Below is a small trained network, with its code and all its weights. Each question gives an input and a class and asks what happens when units are switched off, that is, made to give their printed mean instead of their output.

import numpy as np


def w(rows, s, z=0):
    codes = np.array(rows[::2]) - 128.0
    scale = np.full(codes.shape[1], s)
    scale[-1] = z or s
    return codes * scale


def norm(h):
    return h / np.sqrt((h * h).mean(-1, keepdims=True) + 1e-5)


def f(y):
    return np.maximum(y, 0)


def log_softmax(a):
    a = a - a.max(-1, keepdims=True)
    return a - np.log(np.exp(a).sum(-1, keepdims=True))


def net(x, mask):
    res = np.array(x, float).reshape(1, 2) / 4 @ E
    u = 0
    for l in range(3):
        y = f(norm(res) @ A[l][:, :-1].T + A[l][:, -1])
        res = res + np.where(mask[u : u + 6], y, B[l][:, -1]) @ B[l][:, :-1]
        u += 6
    return log_softmax(norm(res)[-1] @ U[:, :-1].T + U[:, -1])


A, B = {}, {}
E = w([
[171,172,84,128,121,202,70,161,136,9,128],'x0',
[127,133,67,97,132,160,211,118,157,144,59],'x1',
],0.016)
A[0] = w([
[95,104,189,103,135,118,93,128,140,91,167,65],'L0N0',
[112,125,144,125,104,82,112,74,94,150,138,43],'L0N1',
[117,112,114,133,135,126,98,151,157,192,122,66],'L0N2',
[123,139,217,135,117,55,91,158,142,247,156,33],'L0N3',
[132,91,184,158,148,42,135,132,125,187,182,37],'L0N4',
[145,88,163,117,149,66,117,111,107,173,157,6],'L0N5',
],0.012,0.0024)
B[0] = w([
[188,7,146,176,173,37,92,234,174,142,156,187],'L0N0',
[33,74,92,115,87,81,112,76,91,88,62,175],'L0N1',
[224,114,174,195,77,72,193,175,85,178,181,156],'L0N2',
[9,206,210,32,106,171,109,46,79,188,133,249],'L0N3',
[64,197,155,73,83,165,129,1,88,187,132,235],'L0N4',
[1,169,169,105,115,202,162,110,114,147,163,199],'L0N5',
],0.0081,0.012)
A[1] = w([
[152,128,77,133,151,128,204,96,151,161,43,95],'L1N0',
[195,83,104,106,109,137,216,212,144,169,125,62],'L1N1',
[37,62,87,80,182,139,68,135,162,169,43,165],'L1N2',
[144,130,138,156,127,107,197,133,111,158,163,168],'L1N3',
[119,177,212,162,89,127,132,122,102,78,215,93],'L1N4',
[249,115,182,180,135,90,47,197,104,60,213,252],'L1N5',
],0.011,0.0017)
B[1] = w([
[96,77,121,90,211,110,76,151,183,149,21,221],'L1N0',
[99,97,76,98,187,161,125,173,177,112,43,175],'L1N1',
[109,155,169,161,132,132,141,139,118,71,164,190],'L1N2',
[123,149,129,102,82,163,100,120,122,22,150,153],'L1N3',
[186,103,8,80,178,165,124,150,147,141,59,195],'L1N4',
[162,138,159,236,102,43,135,118,94,114,175,251],'L1N5',
],0.012)
A[2] = w([
[70,139,156,118,113,132,89,71,89,165,169,194],'L2N0',
[29,173,170,90,67,144,248,39,102,201,110,162],'L2N1',
[169,103,151,83,133,206,162,174,190,136,169,135],'L2N2',
[197,146,157,212,99,88,147,152,128,63,187,37],'L2N3',
[43,194,159,111,88,178,205,54,92,182,146,6],'L2N4',
[94,104,154,140,161,76,219,154,171,190,111,159],'L2N5',
],0.015,0.0016)
B[2] = w([
[203,117,100,83,105,179,137,175,101,170,149,196],'L2N0',
[18,205,224,101,62,132,189,23,171,94,200,252],'L2N1',
[89,82,202,164,211,50,167,147,162,204,64,138],'L2N2',
[134,88,105,249,113,40,168,112,119,123,167,193],'L2N3',
[71,195,212,127,94,121,194,54,180,76,108,226],'L2N4',
[205,209,105,167,53,181,140,125,76,78,196,161],'L2N5',
],0.012,0.026)
U = w([
[187,76,89,253,118,84,124,128,111,109,165,178],'0',
[137,82,76,117,195,181,117,160,182,114,23,185],'1',
[81,160,179,88,80,186,161,51,137,139,157,235],'2',
[189,84,102,85,119,189,76,148,81,191,167,5],'3',
],0.011,0.0027)

Each question gives the input, the list of numbers given to net, and the class t.
The units are the neurons (one row each of A and B). Each row of codes is followed by its name. A weight is (code - 128) times the scale printed after its matrix; where a second scale follows, it is the last column's (A, B and U).
mask holds one flag per neuron, layer by layer. A switched-off neuron (its flag False) gives its mean, the last column of its row in B, instead of its output. The means were averaged over made-up inputs and are rounded, as every weight is.
A unit's drop is (log p(t) with every unit on - log p(t) with that unit switched off) / (log p(t) with every unit on - log p(t) with every unit switched off).
The circuit of an input: a set's keep is (log p(t) with only the set's units on - log p(t) with every unit switched off) / (log p(t) with every unit on - log p(t) with every unit switched off). Starting from the 12 units with the biggest drops (on a tie, the unit counted first), units are removed one at a time, each time the one whose removal leaves the highest keep (on an exact tie, the one counted first), for as long as the keep stays at least 0.8.
circuit, biggest first: the units of the circuit, biggest drop first
most important unit: the unit with the biggest drop
k most important neurons: the k neurons with the biggest drops, biggest first
drop of u: that unit's drop, to one decimal
input [-5,8], class 1: circuit, biggest first : L0N3, L1N0, L0N4, L2N1
input [-4,8], class 1: circuit, biggest first : L0N3, L0N4, L2N1, L1N0
input [2,3], class 1: 2 most important neurons : L0N3, L2N1
input [1,-7], class 3: circuit, biggest first : L2N1, L1N4, L2N4
input [2,-8], class 0: most important unit : L0N0
input [4,1], class 0: 3 most important neurons : L0N3, L0N4, L0N5
input [8,5], class 1: 3 most important neurons : L2N1, L1N5, L0N0
input [-2,4], class 1: 2 most important neurons : L0N3, L0N4
input [6,5], class 1: 2 most important neurons : L2N1, L0N3
input [8,2], class 0: 2 most important neurons : L0N3, L0N4
input [-3,7], class 1: drop of L2N1 : 0.1
input [-2,5], class 1: drop of L0N3 : 0.9
input [4,5], class 1: drop of L2N1 : 0.2
